19	18	14	-9	1	29	3	-2	-35	-11	91	31	-13	-12	0	6	-18	3	-7	-14	11	2	19	5	-6	-3	-17	17	-28	10	-7	2	-14	4	18	2	-10	1	11	10	-4	-24	0	-33	-1	-10	3	24	13	-20	0	-9	-7	-19	0	45	-14	-14	15	-31	-10	-5	-6 -> <71>
-1	1	-19	4	5	37	-6	-14	-35	0	33	3	-4	10	13	15	-7	-3	-10	-1	3	-8	6	2	12	5	-3	0	-27	0	-6	-14	-7	-35	25	-8	-6	57	20	-3	3	-20	-5	10	-13	-5	7	2	13	-1	-8	-18	-6	-19	-12	48	-7	6	4	3	-10	4	-12 -> <65>
-6	3	-27	6	4	43	-6	-5	-29	2	37	13	-2	2	-2	4	-13	-11	2	-3	4	-6	5	0	12	0	-6	7	-33	-13	-4	-6	0	-6	27	17	1	35	5	-11	7	-13	-7	5	-30	-7	37	6	8	6	-6	-23	-3	-7	-2	37	-6	5	15	-2	-12	2	-14 -> <65>
7	5	7	4	2	40	-3	-15	-22	-19	70	32	-23	-10	7	-15	-13	16	-21	-13	-10	-1	-4	14	-28	5	-1	24	-34	13	-4	-6	-13	-5	27	2	-12	38	-7	2	11	-39	8	13	-18	-9	-3	8	15	-2	-2	-28	6	-3	-9	33	-7	-1	0	-53	4	-11	9 -> <65>
11	-18	23	-23	9	-11	22	-16	14	-22	-4	21	-7	9	-4	-41	8	8	1	10	-70	-3	10	29	-7	6	8	16	-8	-8	0	-13	5	-19	-4	-9	3	-5	-4	-6	6	-31	-4	46	-1	-9	-7	0	10	-6	-13	-6	-2	-8	-11	63	-10	-6	5	-37	14	6	-20 -> <71>
-4	4	-3	-1	5	3	-6	-8	-17	-18	46	15	-24	18	9	-7	-13	27	-4	7	-25	-5	-23	20	10	-1	3	13	-11	-8	-4	-2	0	-33	14	-1	-4	41	-4	-16	2	-16	-1	-5	-19	-17	9	12	9	15	-4	-17	11	4	13	77	-9	-16	1	-50	27	-16	-23 -> <65>
6	7	27	-7	-17	28	-2	-22	-14	-22	45	30	-6	-30	1	40	-2	13	-7	-7	8	-17	1	33	-35	4	-8	9	-29	14	6	-6	-2	26	2	4	5	-29	10	16	-3	-36	-13	30	-5	0	-19	18	-3	-37	-15	-21	-6	-20	10	40	-10	-11	1	-40	-5	-1	-3 -> <70>
6	-21	45	-10	-1	-24	3	-20	9	-44	4	52	-30	7	0	-59	7	41	-15	-2	-53	-12	-11	46	-3	-3	-2	2	-12	6	7	-19	4	-2	7	8	3	23	-8	-6	4	-42	5	47	23	-13	-7	17	0	-16	-11	-4	8	9	10	94	-13	-6	4	-63	29	-18	-15 -> <71>
-4	6	-10	-4	3	24	5	-21	-2	-8	41	-4	0	14	13	0	-11	8	-10	8	6	-6	0	12	13	-3	-24	1	-21	-4	-3	-19	-6	-14	13	-5	-7	36	3	11	-1	-14	-45	-3	2	-3	13	11	14	3	-3	-16	-2	-17	-17	48	-10	-15	-20	12	-19	13	-15 -> <65>
1	12	2	-5	-4	16	58	5	-30	3	67	-10	-1	-28	24	18	-17	-4	-5	-2	29	-2	16	-10	2	-8	-21	-4	-15	4	-11	5	-20	11	10	-2	1	-21	0	-8	-2	-7	2	-52	-5	-1	6	13	10	-16	14	-21	3	-20	-5	20	-1	6	2	-26	-10	1	12 -> <71>
8	-1	46	-4	7	-19	8	-3	21	-49	-2	27	-15	-2	-6	17	-21	-6	-10	-7	-42	-17	-25	22	-8	-7	2	16	-16	-4	6	-14	22	2	6	-6	2	-1	-21	-11	15	-44	2	36	19	-2	-6	16	-5	-19	-9	-34	15	5	-3	85	5	-1	2	-51	10	-1	-5 -> <71>
-11	6	-27	9	4	34	-8	-17	74	7	28	14	-1	12	8	10	4	2	-6	9	21	-1	4	-9	21	2	-3	4	-33	0	6	-2	-24	-20	19	0	0	37	15	-17	-7	-34	-1	6	-17	-4	-3	-11	0	8	5	-25	-12	-13	-4	42	10	18	27	-1	-12	11	-3 -> <65>
2	5	8	7	8	16	-4	-13	-9	2	-29	-3	0	4	8	-33	-3	-3	6	-19	-3	-1	10	-7	4	-2	-3	11	-22	-2	-1	-22	-7	6	8	-11	-1	-49	4	-8	11	-2	-11	3	-11	2	-1	3	-3	9	8	21	-13	-13	7	20	-1	-2	4	-2	5	17	8 -> <70>
-8	-8	14	0	8	21	-7	7	-28	-10	61	12	-24	2	-5	-8	-13	20	-7	-6	-14	5	-4	22	14	-4	3	9	-17	6	-5	2	-6	-14	18	0	-4	38	-30	7	-5	-25	12	-2	-20	-9	9	12	18	1	-7	-14	18	3	-2	34	-11	8	-9	-62	0	-31	-8 -> <65>
-2	36	24	-8	7	2	8	-22	-30	-19	68	25	-31	-14	2	35	-23	-5	-13	-1	29	-9	1	-6	0	-2	-20	14	-22	10	-3	5	-17	12	27	-4	-5	-27	16	-8	-6	-23	-12	-24	-9	-10	0	18	1	-25	5	-23	-17	-16	-6	76	8	11	-2	-32	1	1	5 -> <71>
8	1	38	-1	-1	29	3	-19	-6	-16	30	14	-13	9	3	-9	-3	6	-6	-10	-18	-4	13	13	-16	-4	-6	12	-31	13	5	-2	-1	16	12	1	-12	-50	5	1	7	-15	-4	41	2	3	-15	5	-7	1	-15	1	3	-29	-13	76	1	8	5	-26	3	19	-3 -> <70>
4	-11	22	4	14	-3	-2	-11	4	-25	44	8	-27	3	-2	11	0	12	-30	7	-24	-11	-16	21	-3	3	5	1	-4	-3	2	15	-4	-24	9	-7	2	-27	-16	-6	6	-21	-3	8	-6	-8	-4	8	10	-20	5	-6	0	6	0	89	-4	-5	-7	-50	5	-15	-19 -> <65>
-3	-2	29	11	-2	17	-2	-21	-24	-20	35	24	-28	-9	11	11	-2	30	-11	25	1	-16	-13	9	-27	5	2	11	-15	25	12	10	-4	-1	46	0	-4	25	-5	-1	7	-14	-7	16	-27	-7	3	9	12	-37	-8	-8	2	-3	-11	71	-6	0	-4	-48	17	-17	-15 -> <65>
-2	7	37	-8	8	5	0	-11	-5	-9	49	21	-21	-1	6	23	-13	13	-15	5	-26	-18	-6	35	-15	7	13	1	-3	-1	-5	4	14	-18	7	1	1	20	3	8	6	-36	-36	-11	-17	-1	-9	14	9	-20	-21	-6	12	2	6	90	-2	-19	-10	-56	17	-11	-13 -> <65>
16	1	-29	-7	-1	58	14	-5	-8	-9	38	2	11	-4	-14	18	-29	-5	-15	-14	-11	-4	15	28	-10	-14	-6	2	-28	14	-4	-13	-1	-24	19	1	6	51	-3	7	1	-34	-5	-10	-10	-5	1	8	15	-1	-17	-44	3	2	4	57	-10	-19	6	-10	-18	-6	-19 -> <65>
0	6	7	-7	-10	37	8	-18	-9	-14	32	20	-6	21	9	-37	-7	8	-7	-29	-15	12	5	20	7	-1	-1	8	-62	4	-1	-13	-1	5	21	13	-7	-11	12	8	-5	-21	-6	34	7	-1	3	11	4	7	1	-3	9	-11	-1	50	-16	5	5	-33	-18	6	-10 -> <70>
-10	13	-2	4	-6	34	-3	-10	-2	3	23	14	-1	-1	-3	-8	-2	-7	-17	-9	-7	6	4	3	0	-5	-14	-2	-28	2	2	6	-5	10	6	8	-11	-18	2	2	-3	-18	9	37	2	4	1	10	0	1	8	-11	-7	-11	-10	10	-17	5	2	-4	-21	28	3 -> <70>
8	-5	22	15	11	14	7	-7	-16	-22	11	6	-3	10	5	-36	-12	22	3	-36	-20	-1	8	10	-8	-3	-13	11	-41	-3	-3	-4	-10	6	13	3	0	-30	-7	2	2	-27	-3	9	2	3	-8	12	-1	0	-6	13	-2	-28	6	55	0	0	10	-32	10	1	-3 -> <70>
1	5	17	-4	9	39	-2	-17	-18	-11	35	24	-24	2	3	-15	-16	15	-12	-11	1	-3	-14	11	-7	0	4	3	-26	-7	-3	0	-11	1	31	6	10	37	-16	-27	-2	-32	8	13	-26	-14	10	26	25	-6	5	-7	9	1	-2	31	-17	-3	-3	-61	-9	-8	-6 -> <65>
2	16	-21	24	-13	36	-8	-1	3	3	30	13	-8	-49	2	-33	-15	3	-7	-29	9	20	-7	-8	18	-10	-9	16	-50	4	-8	-7	-3	6	20	5	-7	27	-4	-1	-3	-10	20	12	-2	5	17	13	4	16	1	-3	9	-9	-3	-47	-14	9	4	-8	-21	10	8 -> <70>
-4	6	4	5	-8	46	-5	-25	-21	-22	-51	15	-1	17	9	-21	-7	-7	-3	-32	-3	2	8	17	18	-16	-10	16	-39	-6	-1	-9	-5	5	16	4	-2	-20	5	-8	-2	-22	0	33	-9	-7	1	14	2	10	0	-7	-5	-20	0	41	7	5	-4	-2	-16	9	17 -> <70>
-6	11	-17	12	2	37	-11	-11	-9	32	-9	-20	14	6	3	-9	1	-22	11	-5	8	8	21	-7	22	-5	-2	6	-35	-4	-38	6	-16	-2	1	3	-4	-45	17	-13	-44	6	14	37	8	8	2	-7	-8	23	-2	1	-21	-16	8	5	7	10	0	21	-21	-13	2 -> <70>
13	6	36	1	-15	15	1	2	-40	-27	82	35	-32	-15	-2	7	-6	14	-6	-14	12	-8	1	13	-6	-2	-26	19	-35	10	-3	-1	-10	20	9	-1	-3	0	-1	7	11	-34	-5	-7	0	-6	-3	30	20	-22	7	-30	10	-31	-5	64	1	-5	-5	-47	8	-15	10 -> <71>
5	-1	-21	-5	3	41	-3	-12	-18	-5	26	8	-1	-12	15	21	-13	1	-8	-13	8	-12	11	11	-3	-7	-13	18	-31	-13	-10	-5	8	-19	22	1	-3	30	19	-6	-1	-29	-8	12	-18	-5	18	4	21	-1	-9	-31	-11	-9	-4	58	-2	-3	4	-4	-14	12	-6 -> <65>
17	18	9	3	-12	4	-1	-10	-41	-15	89	15	-19	0	-1	-29	-16	8	-9	-6	17	8	8	-2	8	-3	-17	5	-31	21	-1	40	26	7	26	3	-6	8	9	-1	-11	-12	1	-35	-5	-3	19	23	18	-15	9	-16	-1	-15	3	32	-9	4	8	-29	-8	-21	-8 -> <71>

4	-3	12	0	18	5	-6	0	7	-8	-5	-7	-5	-7	-18	-5	9	6	2	5	0	11	0	-5	-1	17	-5	-1	-4	3	2	-18	-1	-3	-2	-7	8	-5	9	-2	21	9	-6	-3	-21	-4	4	1	11	-4	-2	-21	-7	17	8	-5	11	-1	-13	0	-12	2	14 -> (63)
12	2	17	-7	27	8	-4	15	10	-8	-3	-8	3	-24	-21	-3	8	-23	-14	-9	-3	8	4	-10	-11	-7	2	0	23	-13	14	10	11	41	-9	-15	13	7	3	27	2	4	13	2	-17	0	5	8	8	-11	0	-19	6	-19	-16	1	-2	-9	-12	0	-5	2	-5 -> (63)
11	1	10	-18	32	10	-9	27	20	-6	-11	-11	6	-17	11	-5	16	-12	-11	23	4	5	6	-15	0	-5	-21	-9	-1	-7	7	-19	21	6	-3	-12	40	4	5	42	11	11	-7	-28	5	-5	9	12	19	-6	9	-22	-3	-6	-9	11	0	0	-39	12	4	-11	-29 -> (55)
-6	-2	-9	-8	-14	6	12	-4	-6	1	6	-7	-1	-2	32	1	-1	4	-14	7	-1	15	-8	11	0	7	-18	6	5	-5	-13	2	-4	-11	0	8	10	-3	-2	0	12	-3	-3	-3	3	1	-7	4	10	-1	1	9	4	8	17	-5	9	4	-3	5	-2	8	-7 -> (63)
8	-3	7	-8	17	4	-9	5	6	-3	-4	-7	15	-3	-14	-7	-1	-16	3	10	6	9	11	-9	-5	-10	13	-4	2	-5	-3	-20	0	6	-4	-17	20	4	2	25	14	3	2	2	-8	-4	2	2	-20	-11	0	-18	2	16	-13	4	6	0	-12	3	-4	5	-5 -> (63)
-2	-4	-13	1	-17	6	-2	1	-7	7	4	-5	3	1	18	0	-6	-2	-4	10	2	4	1	6	-1	-18	-5	-3	6	4	-2	-10	0	0	1	-18	10	1	-8	5	10	2	0	5	-5	-2	-1	-7	-17	1	2	11	2	8	6	4	-7	-1	-5	-1	0	5	-12 -> (63)
-1	-10	16	-2	26	10	-7	11	9	-7	-3	0	4	-10	-19	-4	2	-14	5	-2	6	8	-4	-12	-3	-9	5	-6	8	-5	-10	-14	13	7	0	-8	12	-3	-7	38	11	5	7	-14	-24	-2	-1	6	3	-9	0	-19	-2	-3	-8	-2	16	0	-10	0	-9	3	0 -> (63)
11	-4	10	0	24	19	11	19	-3	9	-4	29	15	2	-34	3	-5	-28	-14	-33	-7	36	-2	19	-13	-4	-7	-2	32	-9	0	78	-8	-2	-11	9	1	4	-8	-59	-10	-5	28	17	-10	5	-27	-3	27	-7	5	22	-2	-53	3	-16	-15	-2	15	5	-20	18	-3 -> (55)
-8	-11	2	4	3	4	3	-13	-23	3	-10	-11	-5	20	5	2	-5	2	-2	26	-2	17	0	-7	9	-6	8	11	-3	10	-19	-50	1	-19	2	2	18	1	9	20	23	5	-24	-29	20	-3	10	-1	-21	-2	-1	-23	-4	52	30	7	26	4	-25	-1	-8	-1	4 -> (55)
2	-4	3	-10	12	8	-1	10	3	-1	2	3	8	-7	-2	-8	-4	-9	-11	3	3	13	1	5	-5	-3	-14	1	10	-2	-2	0	-4	1	0	-2	25	3	2	-1	13	-2	3	-9	3	-1	-4	-7	7	-4	4	-18	-3	-7	2	-7	-1	-3	1	12	-3	5	-6 -> (55)
9	-6	-8	8	-10	3	9	-8	-11	3	-3	5	2	8	-10	6	-2	-10	-7	-5	-1	20	-1	10	-6	-2	0	6	12	-2	-8	14	-12	-17	4	9	1	-2	2	-27	0	-5	7	8	-4	-1	-20	-4	1	-14	2	9	-6	7	14	-7	-7	10	2	-5	-18	10	17 -> (55)
1	-3	11	-5	12	3	-11	2	11	-12	-8	-14	-4	15	-15	-1	11	-7	-4	16	1	5	9	-7	-9	-13	25	3	21	-1	6	-39	-1	23	0	-25	21	7	-4	34	18	9	0	0	-16	-11	2	25	-45	-14	-1	-28	-1	28	-10	6	15	0	-24	3	-3	7	0 -> (63)
7	-1	5	-4	-6	5	-6	3	9	-3	9	-8	1	-12	5	-1	10	-2	-19	3	0	19	-6	8	-13	6	-23	-1	13	-9	13	3	-3	6	-4	-19	3	1	-2	-9	12	2	3	25	-7	-1	-7	6	-7	-2	1	9	3	1	0	3	-4	-2	3	0	2	2	-9 -> (55)
22	4	9	-4	11	5	-5	16	25	5	-3	4	7	-12	-29	-5	10	-10	-8	-7	2	-2	6	-5	-11	-1	5	-7	25	-7	8	32	18	23	-2	-14	-4	3	1	2	-19	-6	-1	20	-12	0	-8	-4	-2	-3	-5	-14	1	-29	-18	-1	-16	-2	-1	3	5	2	-8 -> (63)
-3	-8	-10	-2	2	0	27	-11	-37	5	-7	0	-1	20	11	13	-12	-7	2	19	-2	20	-4	10	21	-7	-5	11	8	2	-15	-27	-6	-26	-4	13	15	-2	3	0	14	3	-17	-42	7	0	-4	2	-12	-6	2	-6	-5	28	21	-2	17	5	-1	2	-11	6	20 -> (55)
18	12	26	-24	18	6	-31	30	47	-8	17	-14	15	-46	13	-3	21	-20	-48	25	15	-4	0	12	-12	10	-76	-30	41	-33	12	-2	14	36	-4	-33	51	15	-21	20	19	-3	14	8	-17	-4	5	22	17	-6	7	6	14	-32	-46	-6	-18	-6	16	-3	28	-9	-62 -> (55)
-9	-5	-11	22	-37	4	7	-34	-21	2	-8	-9	-12	26	-19	4	5	9	7	-22	-11	27	-2	5	-18	-7	39	27	4	20	-3	22	-27	-11	-3	-3	-47	-1	6	-48	4	-1	2	53	-4	3	-37	-17	-27	-3	-9	19	-7	24	29	2	4	3	-8	-3	-12	16	41 -> (55)
1	-2	4	-1	-19	-8	-14	-28	-9	-16	-7	-13	-10	12	-6	5	14	-4	-13	29	29	10	7	-2	-4	9	10	-3	-1	-1	7	-26	-14	15	1	-22	4	7	9	-25	21	-8	-10	32	1	1	-2	-7	-49	-12	-4	-22	-4	38	18	-3	5	-1	-16	0	-7	0	4 -> (63)
8	-2	19	-16	18	10	-4	18	10	-8	5	-8	5	-18	16	-1	18	-17	-17	20	1	17	7	-4	-2	-4	-33	-5	10	-15	-5	-20	13	10	7	-18	39	9	-4	22	26	-5	2	-11	-3	-6	3	15	3	-12	10	-14	8	2	-5	-6	2	-3	-19	4	5	-7	-25 -> (55)
-7	-8	-15	16	-5	8	4	-8	-24	7	7	1	0	4	32	6	11	17	-8	10	0	22	-16	9	12	8	-31	13	-5	-1	-28	-9	-10	-37	-3	22	10	-7	1	-16	22	-2	-15	-26	21	-3	-4	6	24	3	4	21	-6	17	29	-8	13	0	-5	8	-5	1	3 -> (63)
-8	-15	-11	31	-44	6	6	-31	-17	2	-7	-1	-6	24	-19	9	-5	1	-3	-21	-3	38	-4	22	-20	-1	25	12	7	5	-7	30	-30	-21	-3	10	-42	-27	8	-60	15	-9	7	46	2	15	-35	-6	-27	-4	-6	27	-2	31	38	-10	9	2	-1	9	-18	20	40 -> (55)
-6	-14	-12	6	-17	7	0	1	-12	3	-1	-6	1	2	23	2	-1	-1	-13	6	0	24	-6	6	-2	-20	-18	5	10	-2	-19	-3	-8	-12	-2	6	19	1	-8	14	25	-7	0	-14	5	0	-10	4	5	8	3	13	7	15	15	0	11	-3	-9	-2	-2	10	-19 -> (63)
-6	5	4	2	-4	-2	-12	0	19	7	4	-6	-12	-4	-3	-8	8	11	-2	-9	0	-17	6	-14	-16	4	12	-12	-5	3	12	18	-1	21	1	-11	-23	-1	1	-6	-21	-3	1	43	-7	0	8	2	-9	3	-6	10	4	1	-20	9	-19	-1	-8	-10	11	-7	-8 -> (55)
9	-7	4	-3	18	12	1	23	14	2	-9	11	14	-10	-10	-3	7	-5	-13	-17	1	13	-1	-1	-6	-4	-16	1	6	-9	-8	26	3	2	-2	6	7	-7	9	10	-5	0	13	-24	-1	-3	-7	4	28	-4	4	-3	0	-30	-2	-8	-3	-4	-4	2	0	18	0 -> (63)
6	-3	-1	-9	9	6	6	10	-18	9	3	2	13	-1	19	12	-5	-16	-11	21	2	19	-6	9	15	-12	-42	4	21	-16	-16	-31	3	-17	2	-3	51	-3	-5	14	16	4	-7	-60	3	2	-10	0	15	-11	10	-16	3	15	13	-9	13	-3	18	1	-3	2	-6 -> (55)
22	0	9	-10	12	15	2	29	11	8	-1	18	13	-5	-23	-3	12	-6	-19	-16	0	18	1	3	-12	-3	-14	-3	21	-11	2	44	3	9	1	-5	16	1	0	-16	-5	6	13	0	-5	0	-11	5	32	-4	-1	7	2	-46	-12	-14	-13	-5	-5	17	-6	6	-7 -> (55)
0	-7	6	-2	-7	-1	-21	-13	16	-12	2	-31	-8	-12	24	1	25	2	-20	29	-24	15	7	-1	-7	2	-10	-5	-1	-3	2	-35	-5	7	1	-19	10	6	-1	5	35	4	-18	27	0	-2	2	11	-32	-3	1	-5	-7	42	-9	1	4	-3	-15	-2	10	0	-9 -> (55)
-12	-14	-10	10	-1	8	10	5	-20	3	-2	-6	5	-4	23	7	-8	7	-2	-3	-2	19	-6	8	6	-23	-22	7	-1	-3	-39	-13	5	-30	4	19	20	-6	-1	19	23	-7	-5	-31	15	-2	-4	6	27	9	5	17	-1	14	22	1	19	-1	-9	2	-3	4	-2 -> (63)
15	5	10	2	-13	0	-16	2	14	8	-5	3	-1	-6	-6	1	11	-2	-23	6	1	23	8	2	-15	-2	-11	-7	20	-12	11	28	0	7	-4	-9	-6	3	-2	-12	1	0	8	20	-5	2	-15	4	-4	-17	-1	-6	-8	-17	-3	-10	-15	-2	-10	3	-3	7	-12 -> (63)
2	5	3	-6	9	0	-9	-4	7	0	5	-7	0	-9	14	0	5	-6	-11	16	3	-5	-3	10	-6	0	-16	-6	5	-6	0	-15	-4	5	11	-8	18	2	-5	5	14	-6	-6	-1	0	-3	1	4	-4	-2	3	0	0	-1	-6	5	1	2	10	-1	8	2	-10 -> (55)
0	1	-1	-4	3	0	2	7	-12	3	-1	0	4	3	11	3	-8	-10	-5	12	-3	3	-2	5	16	-5	-22	1	3	8	-6	-16	2	-11	2	5	25	0	-7	15	-6	2	-16	-40	4	3	-6	6	8	-1	7	-9	0	3	6	-5	5	0	12	6	6	0	-9 -> (55)
7	1	11	-9	18	-2	-18	14	25	-3	6	-11	1	-26	5	-8	10	-4	-13	12	4	1	3	-16	-8	2	-14	-10	1	-1	3	-14	0	25	-1	-18	23	6	-2	14	13	-1	0	7	8	-5	2	8	8	-2	1	-13	-2	-8	-18	-4	-7	0	-17	-7	10	-1	-24 -> (55)
-2	3	9	3	-2	2	5	-8	7	-2	-3	-2	1	3	-10	1	10	1	-20	14	1	16	-1	-3	-2	1	-11	3	-1	0	3	-2	-1	-6	-3	-3	2	-4	6	-14	9	3	-3	-1	6	-1	-6	1	0	-8	2	-10	-6	7	10	-5	5	3	-18	2	-4	-1	8 -> (63)
